(in the rows, 128 means zero)
Each name stands for a flat space through zero: a line, a plane or more. A row that begins with a name and a colon came from that space; any other row is followed by the name of the space it lies nearest, among the names in its block.
kobi-fur: [127 123  99 154 116 136 116  81 129 168 136 115 164 131 108 184 141 164
 105 143 139 126 141 110 153  83 181 127 134 136 112 127 165]
kobi-fur: [130 109 102 119 174 119 151 111 124 178 150 101 140  93  98 167 126 137
  87 167 113 119 120 133 174 130 126  81 108 108 137 159 150]
paban-sudem: [148 109 110 112 146 167 159 155  78 117 192  83 126  98 131 141 112 142
 124 116 159 131 102 176 168 137 159  91 110 105 155 147 104]
kobi-fur: [123 127 130 137  81 133 104 134 146  78  97 151 138 164 177 103 110 136
 155  96 118 140 148 120  89 109  87 171 114 149  93 127  98]
kef-dupi: [144  91 142 101 107 113 144 169 151  71 149 139 124 113 173 112  51 125
 156  72  74 130 167 175 120 133  46 153  92 116 110 150  85]
kateg-sili: [147 120 136  79 140 121 145 124 148 151 149  92 161 132 124 136  81 168
  81 112 135 160 137 170 191 136 107 110  89 143 117 147 111]
kobi-fur: [144 103  97 110 158 146 147 130 127 170 140 102 120 124  73 175 116 125
 108 178 121 136 122 106 164 132 143  90 122 136 163 152 135]
fibi-kas: [125 168 102  96 127 123 106  91 144 157 115 124 169 175 125 118 141 149
  55 170 171 182 121  93 147 127 117 110  79 149 131 134 127]
fibi-kas: [122 140 130 141 124 124 137 118 142 151 110 122 144 144 116 129 146 150
 113 138 128 112 125 125 123 126 138 122 141 134 117 120 134]
paban-sudem: [127 181 165  71 135  82  99 116 139 113 146 151 124 127 155  72 117 103
  90 103 165 183 136 153 144 158  99 141  96 128 132 107 133]
kef-dupi: [107 167 120 127 127 115  66  94 107  97 119 164 108 122 171 101 155  85
 128 129 168 168 124 102 114 117 126 153 112 132 116 119 152]
fibi-kas: [ 93 127 144 162 165 103 107  95 119 144  75 144 128 103 149 113 174 112
 135 141 113 108 102 102 121 126 108 132 140 117  92 140 156]
kobi-fur: [117 135 109 125 146 121 135 120 131 136 116 115 141 126 146 116 136 141
  96 148 125 127 114 135 137 134  91 102  98 123 108 153 120]
kef-dupi: [133 143 116 131 109 154 108 128 117 120 127 134 111 154 111 135 143 115
 141 141 161 147 125  99 115 121 171 138 146 150 151 109 131]
paban-sudem: [132 112 120 162 125 182 129 129  90 139 124 101 119 135  99 161 158 141
 161 134 162 114 100 112 136 111 212 124 175 147 140 118 133]
fibi-kas: [115 140 105 129 148 103 147 115 149 154 117 117 144 120 134 124 136 146
  82 157 106 110 126 142 135 134  83  94 101 116 103 152 132]
kateg-sili: [146 129 155 101 127 132 135 125 144 169 126 119 156 164  77 137 124 146
 106 139 147 151 125 102 150 141 162 127 139 146 163 108 126]
paban-sudem: [123 131 146 151 121 151 142 121 112 155 104 116 191 171 121 109 176 173
 110 140 157 117  87  91 115 132 161 119 135 117 140 116 107]
kateg-sili: [142 119 130 114 124  94 124 125 141 135 178 166 113  96  96 161 102  86
 135 132  95 128 172 111 122 123 138 144 132  97 172 109 167]
kef-dupi: [132 106 116 142  73 149 109 148 125  63 125 161 142 157 175 114 106 124
 170 100 113 137 149 100  74 103  98 172 107 124 125 130  90]
fibi-kas: [132 131 173 137 124 125 121 106 134 168 119 125 144 139  86 147 145 145
 135 111 147 126 129 117 147 122 199 149 180 146 135  89 158]
kateg-sili: [112 109 179 122 186  74 131 123 103 128 146 156 132  54 156  95 137  87
 134 107  97 112 110 139 136 158  86 127 115  57 138 138 148]
kateg-sili: [113 109 154 139 171  96 121 139 102 112 133 169  83  64 136 111 144  54
 171 130  91 104 117 110 104 151 104 135 144  77 154 130 153]
kef-dupi: [115 135 138 140 147 109 131 116 116 135 132 130 134 100 143 116 149 127
 121 123 126 111 116 142 131 133 125 120 129 102 116 129 143]
kef-dupi: [ 98 192 100 151 115 121  75  94 111  93 115 149  91 121 178 101 173 102
 126 128 176 142 125 136 105 109 140 143 131 144  87 113 158]
kobi-fur: [135 132 128 100 153 173 131 164 122 127  80  95  76 165  98 109 130 111
 142 158 160 156  88 119 142 164 128 105 144 189 145 141  91]
fibi-kas: [117 154 128 115 140 100 104 113 124 116 138 150 114 108 150 108 134  97
 115 129 138 147 132 131 127 134 109 132 110 115 126 125 146]
kobi-fur: [129 192 159  97 132 124 116 124 131 146 119 123 114 162 102  88 159 122
  99 135 194 162 107 131 138 162 170 122 150 159 151  86 134]
kobi-fur: [100 124 111 208  56 146  67  47 137 114  77 128 195 158 198 168 144 210
 146  69 145 123 158 126 127  24 169 197 142 176   4 123 154]
kef-dupi: [137 120 129 102 128 112 140 133 152 133 135 127 146 134 128 126  96 138
 105 127 107 139 145 136 139 135  88 123  98 125 128 141 115]
kobi-fur: [123 144 103 141  92 151 103 106 140 125  95 125 150 179 138 134 139 157
 118 138 153 148 132 101 117  99 140 143 122 169 101 126 120]
paban-sudem: [113 160 161 119 128 107  95 100 136 140  87 157 159 166 136  86 163 124
 106 137 157 159 111  79 113 139 122 148 121 135 130 107 132]
fibi-kas: [149 116  70 128  83 177 166 162 138 107 144  92 156 175 137 141  99 183
 110 139 126 122 136 146 115 114 109 103  92 141 125 153  69]
kef-dupi: [147 128 141 137  91 168 124 173  87  70 172 145  85 128 126 119 129  92
 196  93 159 126 128 130  89 132 192 158 169 118 181  87 113]
paban-sudem: [116 142 112 163 115 119 143 108 112 143 152 137 187 127 143 123 172 158
  96 142 133  97 117 113 101 115 145 113 113  73 134 120 137]
paban-sudem: [144  95 137 102 142 130 155 156 127 122 151 115 132 113 127 129  90 129
 130 116 105 130 129 149 147 145  98 116 107 112 145 148 102]
kateg-sili: [130 123  86 106 146 131 146 143 155 127 112  99  99 127 131 136  93 132
 107 154 101 131 136 159 148 136  64  94  96 157 100 172 108]
kef-dupi: [108 130 158 121 136  92  72 112  89  62 146 192 127  84 211  76 132  65
 156  86 134 162 126 110 103 128  83 175  89  75 128 127 136]
fibi-kas: [114  96 125 114 170 130  74  92  86 111 119 140 132  93 172 132 122  94
 135 127 144 181 106  93 167 112 103 141  83 122 116 168 138]
paban-sudem: [152  87 108  94 160 183 144 169  94 107 147  75  79 108 119 151  82 118
 154 124 145 154 105 166 183 142 132 100 118 159 142 168  92]
kef-dupi: [ 97 199  72 162  71  92 125 106 155  83 134 148 164 141 223  80 152 169
  74 118 124 100 157 175  66 101  59 125  73  99  52 130 119]
kateg-sili: [118 120  96 121 157 120 140 140 141 121 108 114  95 107 145 124 111 116
 120 150  94 118 126 152 135 139  59 100 103 135  98 172 117]
kateg-sili: [128 157 107 154  60 141 134 138 108  59 183 126 162 131 212  99 124 174
 127  63 156 112 145 197  94  99 132 145 102  97  90 113  97]
kateg-sili: [121 137 114 138 121 130 130 121 135 132 114 121 140 141 137 125 137 146
 115 136 129 122 126 130 123 122 119 121 122 135 109 134 123]
kobi-fur: [123  88  92 131 167 186 153 183 106 102  70  89  74 136 135 112 126 112
 164 168 111 117  75 122 122 156  70  86 120 158 122 190  66]
fibi-kas: [124 159 123 129 124 107 146 120 156 157 123 122 142 142 111 122 142 150
  90 146 125 112 135 139 123 136 124 109 130 129 120 117 137]
fibi-kas: [110  52 139 200 141 165 132 115  95 133  80 103 155 103 151 164 145 166
 188 100  97  78  99 119 138  88 148 144 163 127  72 160 125]
paban-sudem: [117 111  55 167 119 173 135 139 151 124  64  93  78 149 122 169 123 145
 153 168  96  97 132 131 117  99 105 108 146 194  70 171 115]
kateg-sili: [117 124 160 130 146 119 126 116 103 121 131 119 160 106 171  99 138 147
 121  91 145 129 103 156 149 133 120 130 113 105 103 135 120]
paban-sudem: [128 153 116 138 128 167 110 119  89 125 138 103 104 130 122 137 158 129
 136 128 194 143 102 139 148 119 204 121 155 154 131 112 140]
[120 125  96 180 125 166 112 104  75 137 145 123 125 112 116 168 180 125
 149 148 164 110 105  96 122  94 218 124 161 114 143 117 162]
paban-sudem
[142 195  45 113  36 165 135 169 143  53 160 133 133 210 174  84 119 151
  92 146 169 153 150 140  55 123  94 117  68 140 139 119  59]
fibi-kas
[114 153 107 154 110 148 126 136 115 107 106 132 128 155 151  98 168 133
 130 144 148 116 105 112  86 129 127 122 129 127 122 125 109]
kobi-fur
[129 143 128 127  99 163 113 155 130  91  86 133 104 182 138  95 135 120
 157 129 153 147 115 106  91 137 124 146 140 171 129 118  90]
kobi-fur
[117 116 142 140 150 111 118 110 117 133 127 132 126  92 141 134 133 120
 138 114 117 118 125 138 143 121 128 135 135 115 109 134 151]
fibi-kas
[147 171 121 144  91 149 185 183 116 106 197 100  85 117 109 121 138 143
 143 101 151  72 135 217 101 147 196 103 180 111 153  82 119]
kef-dupi
[158  72 155  72 140 129 121 146 162 129 121 119 103 128  97 163  37 113
 155 103  92 172 164 134 181 132  97 153 122 178 133 149 115]
kobi-fur
[120 134  96 153 126 142 139 118 104 134 141 117 160 128 143 130 160 152
 104 149 142 112 107 120 119 117 139 103 109 100 128 139 124]
paban-sudem
[120 132  76 105 154 103 133  96 135 140 154 106 163  99 168 138 105 154
  54 148 118 146 136 163 173 116  61  87  45 107  89 182 130]
fibi-kas
[109 170 115 147 105 109 107 128 120  78 137 161 102 114 182  89 149 102
 138 112 135 117 138 148  80 124 107 144 122 107 107 113 135]
fibi-kas
[133 100 163 140 119 132 126 149  84  90 164 164 146 108 151 106 136 100
 172  96 126 120 116 102  93 134 142 156 130  67 175 110 115]
kef-dupi
[139 133 145  67 147 101 101 122 138 122 145 148 115 121 126 116  90  88
 110 126 136 189 143 119 157 147  95 138  91 134 153 132 132]
kef-dupi
[101 125 128 182 115 120 122 114 101 102 121 153 164 112 187 102 171 137
 143 111 117  91 113 115  82 109 115 143 121  77 101 129 128]
kef-dupi
[137 116 147  95 145 102 142 150 140 118 146 139 117 107 131 111  94 104
 127 118  98 133 139 145 132 154  79 125 107 107 145 138 117]
kobi-fur
[103 123 133 159 174 137  95  70  98 193  76 129 153 133  93 150 202 123
 115 184 159 136  78  41 148 117 184 118 153 134 137 130 173]
kef-dupi
[142  85 157 127 151 134 175 170 130 129 140  93  94  87 110 145  90 135
 167  91  88  87 130 195 157 146 126 116 163 129 119 140 116]
kef-dupi
[120 128 129 157 175 184 166 196  60 109 110 100  45 107 107  91 192  81
 187 161 153  79  45 132  95 183 164  80 187 115 175 130  99]
kobi-fur
[137 132 166  83 127  91 167 154 169 130 128 125 178 152 146  74  93 161
  83 106 101 133 134 161 129 168  46 117  81 108 126 135  79]
paban-sudem
[139 114 171 103 169 112 135 126 122 159 149 111 105  85  92 148 110 114
 135 106 130 132 127 162 184 146 161 124 157 131 141 119 157]
kobi-fur
[135 148  91  93 115 132 106 118 122 104 158 130 141 141 158 120 107 126
  90 136 160 180 137 129 141 120 104 122  67 130 133 143 114]
fibi-kas
[118 106 125 186 104 162 142 119 126 144  85 104 168 157 130 146 157 188
 147 121 123  86 112 118 114  98 160 134 161 144  88 130 116]
fibi-kas
[125  94 102 161  93 174 110 134 128  94  83 124 125 160 152 147 117 145
 175 119 117 126 132 104 106  91 122 156 135 169  91 148 101]
kobi-fur
[118 109 149 157 172 135 141 107 100 188 110 112 149 112  85 149 180 137
 126 157 135 100  85  93 148 133 183 105 165 110 147 126 156]
kef-dupi
[152 118 188  78 143 150 144 161 118 131 128  98 137 153 110  97 104 143
 131  95 165 164  99 149 168 169 143 127 133 151 157 118  85]
paban-sudem

Rows lie near named flat spaces through zero. A row that begins with a name and a colon came from that space; any other row is followed by the name of its block's space that it lies nearest.
botizzepab: [101 114 112 123 106 147 147 138  78 157 172 144 129  95 126 135 145 131
  82 123 114 151 113 101 138 122 137 117 157 148 131 115  80]
rebnuzad: [137 127 156  84 134 101 122 124 145  69  80 139 103 167 124 134 130 123
 127 211 194 118 137 197 101 119 126 132  92 111 133 119 176]
dazubvitad: [156 115 110 101 111 138 157 126  82 146 159 199  88 114 146 115 177 132
  96 153 135 126 101 162 116 117 162  94 118 129 125 143  77]
dazubvitad: [127  97 168 136 144 135 128 132 140 117 118  96 137  92 146 142 147 147
 133  85 153 116 135  98 115 152 138 197 127 152 128  84 110]
dazubvitad: [148 116 149 102 126 115 137 140 123  96 107 156 108 128 138 126 159 143
 118 169 172 108 119 164 105 119 155 136 109 123 117 124 125]
rebnuzad: [174 128  70  80 122 133 112 142 129 144 147 176  80 114 190 159 177 100
 148 121 107 126 135 164 139 110 160 104  69 160 131 167  95]
rebnuzad: [137 154 107  54 106 100 123 167 112  93 122 176  94 168 135 149 150 135
  95 213 148 138 105 189 102  93 146  80 110 113 124 155 112]
dazubvitad: [113 116 128 185 103 145 154 109  98 154 134 126 129 122  80 109 114 116
 115 154 136 130 133 131 167 121 122  82 153 123 127 132 181]
dazubvitad: [100 164 152 183 123 107 122 151 151 111  96  79 175 169  64 112  72 156
 136 139 118 121 120 102 135 121 104 105 178  86 109 140 186]
sisbuk: [182 110 162 191 127 130 146 133 143 127  94 132 114 116 117 106 160 156
 163 112 157  73 123 145 134 133 167 124 118 117 102 143 164]
botizzepab: [155 144 152  84 114 103 109 201 148  94 104 108  89 157 141 195 172 178
 115 132 154 130  98 155  88 126 152 128 119 133 132 124  98]
botizzepab: [110 110  99 135 104 147 147 128  82 154 159 155 127  91 126 125 142 111
 100 146 122 137 130 119 159 109 143 102 138 149 122 132 119]
sisbuk: [141 146 132 187 118 135 129 129 142 159 126  95 124 152  92 130 111 140
 147  93 102 129 119 120 146 140 114  88 152 113 135 147 159]
sisbuk: [142  94 139 132 136 134 141 108 121 117 116 152 124  93 145 108 151 116
 138 143 163 100 146 142 135 125 152 155 101 141 115 118 143]
rebnuzad: [171 158 113 106 123  99 121 168 142 101 105 172 114 158 140 119 151 151
 143 163 127  97 106 167 109  98 163  91 108  99  97 180 121]
botizzepab: [130 153 107 130 148 108  93 143 178 104  98 110 164 137 145 125  99 115
 179 117 104 106 154 113 142 112 125 145 107 123 105 158 161]
rebnuzad: [100 138 100  54 134 115  87 148 148 101 126 105 125 134 166 186 119  99
 126 143 125 161 154 131 127 118 110 155  96 161 148 115 121]
botizzepab: [160 108  94  94 131 138 120 101 132 133 129 163  84 114 172 142 157  79
 152 147 142 123 158 178 147 121 141 122  62 158 141 142 145]
botizzepab: [149 135 110 131 143 117 106 118 166 110  96 131 132 136 144 120 115  99
 179 142 129 103 160 151 148 115 130 129  85 127 116 157 183]
sisbuk: [ 94 104  85  94 151 125  89 153 150  98 121 120 188  45 201 145 130  88
 162 109 115 107 189  68 168  96 154 216  85 190  91 122 123]
rebnuzad: [ 97 131 136  71 120 113 121 133 118  92 118 125 115 154 120 155 119 119
  92 196 165 157 131 162 110 119 110 127 122 128 147 104 140]
sisbuk: [106 180 114 110 134  81 110 183 145  76 102 148 194 157 117  92  93 159
 130 172 104 103 110 105 109  83 140 120 154  80  71 172 122]
sisbuk: [161 105 150  87 139 113 125 166 136  86 105 155 116  96 178 141 188 157
 132 131 169  91 122 140  96 120 182 181  93 146 102 118  87]
sisbuk: [102 143 110 123 134 112 121 135 131 105 119 142 173 126 125  98  99 119
 133 159 116 117 138 111 137 101 128 132 134 113  99 145 142]
dazubvitad: [110 154 136 174 118 122 133 143 128 136 125 105 160 151  81 110  94 152
 123 122 104 129 110 100 134 124 114  98 176  97 115 142 145]
botizzepab: [129 146 159 173 136 110 127 128 157 105  87 103 155 160  87  99  94 146
 153 143 140 102 128 129 126 127 118 122 145  89 109 139 187]
botizzepab: [122 152 109 127 137 110  99 160 161 109 109 109 162 130 140 135 109 128
 158 117 103 115 142 103 139 110 131 139 122 128 104 152 141]
rebnuzad: [102 114 182 142 127 124 151 100 115 103 105 113 132 149  79 107 106 138
  99 181 184 132 125 148 111 141 105 135 152 103 139  88 171]
sisbuk: [128  72 131 132 136 155 147  71 108 136 132 150 114  76 149 111 146  83
 133 142 168 118 166 144 153 136 136 161  91 162 137  99 154]
dazubvitad: [128 192  84  66 143  88  78 141 179  90 102 130 134 202 141 140  81 100
 161 172  97 142 141 166 116 103  97  98  95  99 131 177 157]
dazubvitad: [153 170 138  47 151  74  93 174 177  51  80 145 126 184 159 139 132 156
 143 174 147 109 113 170  67 110 139 148  94  94 110 149 111]
rebnuzad: [142 109 137 152 124 143 149 103 112 147 136 142 112 116 120 111 141 125
 126 124 139 121 125 138 134 138 134 119 128 128 133 124 133]
[110 144 114 122 120 138 118 124 126 156 154  99 117 149 117 158 109 119
 115 103  98 170 123 118 131 143  95 108 145 135 161 121 115]
sisbuk
[129 141 124 167 110 157 126 109 129 193 160  72  90 161  94 171 110 121
 125  68  90 178 119 123 145 167  81  80 154 137 185 121 136]
sisbuk
[124  95 127 141 137 137 142  92 118 119 118 154 142  90 137  92 129  97
 140 156 156 103 158 134 151 118 141 151 105 138 111 122 163]
sisbuk
[ 63 133  81  75 138 127 104 119 119 119 152 127 171 107 154 134  89  80
 113 147  99 163 161  93 147 108 100 157 124 153 132 117 114]
sisbuk
[160 159 126 140 128 103 124 166 146 110 106 151 141 150 124 104 134 162
 149 133 113  92 104 133 113 108 156 103 133  92  90 174 123]
rebnuzad
[149 156  98  46 152 108  95 144 157 109 135 152 116 149 189 148 139 123
 142 113  99 138 122 141  90 126 128 150  91 130 135 146  64]
dazubvitad
[147 131 163 119 124 109 145 163 119  99 113 153 126 135 122 114 159 181
 106 148 156 103  90 138  87 121 161 132 144 102 103 128  94]
dazubvitad
[ 80 169  94 119 137  93 111 151 137  87 111 147 213 138 116  77  69 121
 135 181  96 112 138  93 139  79 123 125 150  92  75 167 149]
sisbuk
[158 103 131 107 111 136 163 130  81 134 147 195  88 106 142 114 187 144
  93 158 157 115 100 163 110 119 171 109 119 130 120 131  82]
dazubvitad
[124  97 108 145 145 133 110 136 150 113 108 121 170  57 172 124 137 101
 175 105 130  87 179  89 172 108 160 188  91 171  90 131 156]
sisbuk
[121 156 110  75 142  99  83 166 172  85 102 107 143 148 160 164 115 122
 152 136 119 130 145 127 118 111 124 154 100 135 121 140 131]
rebnuzad
[129 152 146 122 127  99 150 128 114  92 108 178 145 168  93  67 112 153
 107 204 149 106  97 159  95 106 135  96 150  66  98 151 136]
sisbuk
[103 172 113  65 130  93 105 181 134  91 129 137 156 159 139 139 113 155
 103 152 104 143 102 113  91 104 126 130 147 107 112 142  76]
sisbuk
[109 119  70 138 125 163 118  76 119 185 169 118 118 109 140 141 103  56
 144 100  83 165 169 118 185 135  93 106 109 166 163 134 151]
dazubvitad
[130 125 128 174 129 130 138 110 131 131 114 133 148 123 106  91 110 119
 149 139 129 104 140 126 152 120 130 115 132 113 108 145 175]
sisbuk
[105 171 110 159 112  91  96 221 159  90  87  92 194 134 106 141 102 161
 152 143 103  97 131  84 157  76 152 110 154 115  67 174 170]
botizzepab
[ 87 148 140  48 134  91  94 153 153  57  90 101 134 172 129 170 101 120
 110 204 169 154 143 158 100 113 101 153 110 125 141 103 156]
rebnuzad
[ 95 127 115 157 117 137 141 130 102 145 147 130 163 106 107 106 110 127
 111 128 107 132 126  90 151 115 127 117 163 127 112 131 126]
botizzepab
[128 140 101 151 108 112 115 171 137 108  97 130 148 122 117 132 125 123
 151 169 130  99 146 133 170  82 156  94 118 129  87 170 189]
botizzepab
[ 88 134  89 195  73 122 142 193  86 128 118 139 180  92  75 113 118 134
 112 195 121 100 134  98 205  54 170  55 169 128  60 177 196]
botizzepab

Each name stands for a flat space through zero: a line, a plane or more. A row that begins with a name and a colon came from that space; any other row is followed by the name of the space it lies nearest, among the names in its block.
fugkekas: [136 104 123 134 119 128 152 143 107 137 131 109 122 103 116 113 131 120
 115 123 114 136 122 127 125 122 122 136 127 128 142 116 154]
sasbizug: [150 130 107 147 113 120 115 133 127 129 121 113 118 130 132  89 130 119
 102 134 104 135 120 107 133 112 140 136 125 139 138 114 142]
sasbizug: [ 51 137 180 176 167 106 132 185 135 144 115 167 208 173  89 216  78 130
 135 149 188 155 212  79 117 128 146 132 102 124  80  84 121]
tetobpiva: [172 113 134 151 138 138 191 163  71 177 104  98 109 121  66 136 130  89
 136 206 107 127  84 141  93 111 157 164  84  83 152 129 207]
sasbizug: [ 91 113 132 131 130 124 142 146 116 124 138 132 145 111 117 146 122 128
 125 106 147 136 145 122 123 135 109 115 131 121 123 115 121]
sasbizug: [158 108 104 132 115 143 141 118 104 104 140 124 101  89 127  98 137 119
 108  67 116 145 124 152 134 132 118 120 144 126 169 140 130]
tetobpiva: [129 133 129 140 132 123 118 134 128 134 119 127 133 145 123 129 119 124
 132 150 131 129 127 124 120 121 142 129 117 122 130 128 132]
tetobpiva: [117  96 147 118 119 111  81 119 157 139 129  93 139 146 171 100 105 161
 149 162 121 121 127 140 117 114 138 125 136 159 148 128 126]
fugkekas: [ 87 132 139 123 124 116 103 129 147 134 129 113 134 142 158 129 134 138
 135 164 138 110 121 115 119 121 128 126 137 132 119 120 107]
zaridal: [ 90 150 150  94 135 113 112 120 179 127 136 161 172 149 144 161 118 162
 136 111 139 120 171  93 163 145 100 121 135 168  53 107 100]
tetobpiva: [ 67 187  64 158 104  84  10 123 171  81 123 146 143 184 174  76 124 129
  99 125 148 120 123  62 128 112 132  66 132 127 101 113  44]
tetobpiva: [128 101 157 100 133 153 190 123 112 134 146 124 117  79 124 158 149 132
 133  97 127 127 136 155 138 146 102 150 150 133 133 131 142]
sasbizug: [131 129 124 185 124 108  89 152 138 127 112 123 147 160 132 102  99 123
  97 140 123 156 162  88 127 101 166 139 120 149 142  97 134]
zaridal: [ 25 111 167 115 143 127 204 177  92 161 141 115 150  93  99 207 153 113
 144 172 171 105 122 112  97 139  90 136 126  83  92  97 132]
sasbizug: [174 139 120 193 133 128 122 148 120 122 109 144 134 148 103 114 103 106
  88 109 117 171 169 101 139 109 173 152 114 140 148 109 151]
tetobpiva: [ 54 151  71 147  95 107 116 154 102 117 134  98 103 109 140  91 177  91
  91 159 135 101  66  79 101 111 106 101 135  80 122 102  96]
burofrem: [133  83  88  67  90 133 169 115  98 123 160  92  95  46 132  78 164 133
 121  77  93 111  73 153 135 144  57 102 147 128 137 133 144]
burofrem: [143 127 132 161 134 120 128 149 128 132 118 141 151 142 106 130 102 124
 108 116 124 156 167 102 138 120 145 139 114 144 122 105 147]
fugkekas: [186 184 143 143 145 159 134  96 151 119 113 160  96 153 140 147 154 114
 112 128 116 129 142 127 159 128 170 179 143 140 125 146 119]
tetobpiva: [169  85 167  95 131 123  79  91 181 132 132 119 152 151 172 107  78 191
 164 112 110 139 168 169 149 131 138 130 139 201 146 146 135]
zaridal: [ 86  92 133  41 114 116 125 108 138 149 149  90 129 106 155 121 140 165
 186 165 126  78  69 166 109 145  72  91 131 124 110 149 122]
zaridal: [141 121 157  66 119 128 145 103 175 148 142 122 137 115 160 127 142 168
 132 122  92 110 142 114 176 140  94 158 148 193  74 110 140]
zaridal: [101 134  88  72  95  91  88 120 154 143 133 100 135 136 150  76 139 150
 141 172 100  86  69  97 130 125  83  89 114 139  74 116 123]
fugkekas: [136 108 129  92 110 127 141 117 135 144 137  97 114 104 149 102 147 141
 130 141  98 110 101 132 137 127 106 140 139 149 122 123 145]
tetobpiva: [ 74 151  97 155 113 106  96 150 121 124 122 111 123 143 138 108 145 105
 111 173 141 112  95  89 102 109 133 109 123  95 125 111 102]
sasbizug: [ 59 129 111 108 108  97 171 177 111 163 135 106 152 103  99 133 152 115
 108 171 119 104 100  58 126 125  75 123 108 115  53  68 152]
zaridal: [117 132 137  93 121 119 130 121 157 140 135 128 142 127 143 129 135 150
 129 132 113 113 133 105 153 134 103 135 134 160  81 110 128]
fugkekas: [171 131  95 116 114 133 152 124 112 126 130 130 111 103 106 100 142 116
 108 100  96 131 108 123 146 132 110 127 120 130 120 127 152]
sasbizug: [200 133 118 210 145 149 161 152  91 106 113 170 129 122  69 134 101  90
  74  49 124 198 195 117 147 121 172 156 115 129 165 116 161]
fugkekas: [111 176 133  85 130 123  78  85 186 121 128 145 127 169 177 135 145 155
 154 157 133  89 113 123 145 137 124 119 142 145  83 148  78]
burofrem: [ 50 127 111  95 115 117 122 129 123 117 148 117 127 106 147 133 154 132
 141 130 155  96  93 127 109 140  82  86 143  99 111 130  85]
burofrem: [168 166  95 115 117 135 148 119 114 146 114 116  85 129 114 104 171  98
 121 182  93  97  58 119 127 120 132 145 110 100 113 139 151]
burofrem: [117 118 113 115 109 126 160 137 128 115 150 137 137  81 125 117 143 132
  85  53 111 143 157  92 168 139  82 130 149 161  95  91 129]
fugkekas: [131 101 146 138 146 134 138 137 111 124 129 141 147 126 104 155  95 134
 148 102 151 150 157 160 114 137 134 116 118 119 152 141 136]
fugkekas: [133  88 144  44 105 126 136  96 155 154 148  82 116  97 173  98 147 171
 159 149  90  90  89 155 142 137  84 133 148 169 113 135 144]
zaridal: [148 121 146 123 135 140 134 115 136 124 131 135 126 125 135 137 124 138
 132 108 126 136 147 145 140 134 134 141 139 145 137 137 129]
burofrem: [106  70 118 128 117 111 126 151 105 124 142 110 153 100 113 109  94 141
 132  91 134 149 141 140 112 130 101  91 121 130 151 117 142]
zaridal: [138 124 144 148 127 140 183 150 108 148 125 115 116 102 112 139 151 106
  97 138 111 136 135 106 137 119 135 176 134 131 127 100 162]
burofrem: [154 117 148 133 138 138 121 116 135 128 124 129 127 138 136 133 113 138
 140 126 128 138 144 153 129 127 149 140 132 141 152 143 134]
burofrem: [ 88  74  90 130  99  98 151 175  96 120 152 117 167  71  93  96 105 130
  90  51 120 160 153  88 136 132  66  86 120 142 111  75 150]
[158 117 103 131 114 123 149 141 108 137 126 118 123 109 102  99 128 116
 108 119  99 137 115 115 135 123 118 130 113 130 125 114 163]
burofrem
[ 69 117 180  97 146 134 176 140 135 146 143 138 156 110 126 198 137 145
 147 129 156 116 158 124 135 149  96 144 142 134  85 111 121]
zaridal
[119 146 129 144 136 122 115 136 129 133 116 133 134 153 121 138 123 120
 133 160 138 124 124 118 116 121 146 128 115 114 122 128 124]
burofrem
[ 83 166 166  89 155 120 163 143 144 173 118 149 163 160  98 207 137 132
 169 210 148  89 118 101 125 143 111 141  97 109  36 116 136]
sasbizug
[154 104  85 150 115 132 112 129  77 121 120  89  84 117 117  77 130  99
 140 155 124 124  58 178  74 112 149  98 112  71 211 167 141]
zaridal
[138 109  96 104 107 125 148 130 102 134 136 103 109  93 116  94 145 120
 125 125 104 116  82 136 122 129  98 112 121 114 133 130 149]
burofrem
[197 127 118 140 140 166 174 113  94 104 131 159 100  95  93 138 134 106
 114  50 122 158 143 168 144 144 135 139 133 116 164 157 144]
sasbizug
[145  78 160 106 133 145 124 101 137 116 145 119 126 106 158 129 109 162
 153  81 132 141 155 189 131 140 125 127 157 157 176 155 123]
burofrem
[117 114 116  99 112 144 178 124 106 119 151 119 103  67 129 125 169 120
 110  83 119 120 110 134 140 143  84 130 154 122 126 124 127]
tetobpiva
[166 139 172 125 142 156 140  95 168 113 134 158 124 126 160 153 133 149
 111  71 120 148 193 133 179 139 144 178 168 186 124 129 116]
burofrem
[166 100 116  90 112 145 175 113 110 127 146 116 104  72 121 107 149 131
 120  80  96 128 111 152 148 142  92 134 141 141 135 134 154]
tetobpiva
[166 131 150 110 147 151 154 106 140 114 135 171 138 120 115 163 117 143
 134  61 131 147 175 151 163 153 120 138 137 153 114 143 128]
tetobpiva
[ 71  91 140 148 132 107 108 157 127 115 139 134 178 126 124 143  84 147
 129  88 163 157 183 118 118 131 114  95 129 139 133 104 112]
burofrem
[133 160 102 157 124 113  93 134 141 114 117 149 140 158 123 111 117 119
 103 120 126 140 143  89 139 119 142 118 116 134 110 114 116]
zaridal
[217 189 139 127 138 161 150  90 151 140 107 146  81 151 136 131 169 110
 112 159  87 115 113 124 166 123 171 198 134 145 114 145 147]
burofrem
[144 174 104 170 137 112 113 156 112 155  91 128 127 183  87 124 123  89
 128 224 124 117  87  94  98 103 173 133  74  82 113 124 154]
burofrem
[ 82 118 128  89 121 122 149 133 122 137 143 117 133 104 129 142 146 135
 143 136 137 103 105 127 121 141  86 111 132 115 101 123 120]
sasbizug
[103 211 113 152 136 119 120 141 139 138 105 151 124 175 116 152 160  93
 110 198 137 102 104  65 128 117 149 144 108  96  69 110 109]
burofrem
[103 140 137 142 136 115 146 159 125 146 120 137 155 140 101 155 121 119
 120 151 136 131 144  89 128 125 126 137 109 123  89  98 142]
sasbizug
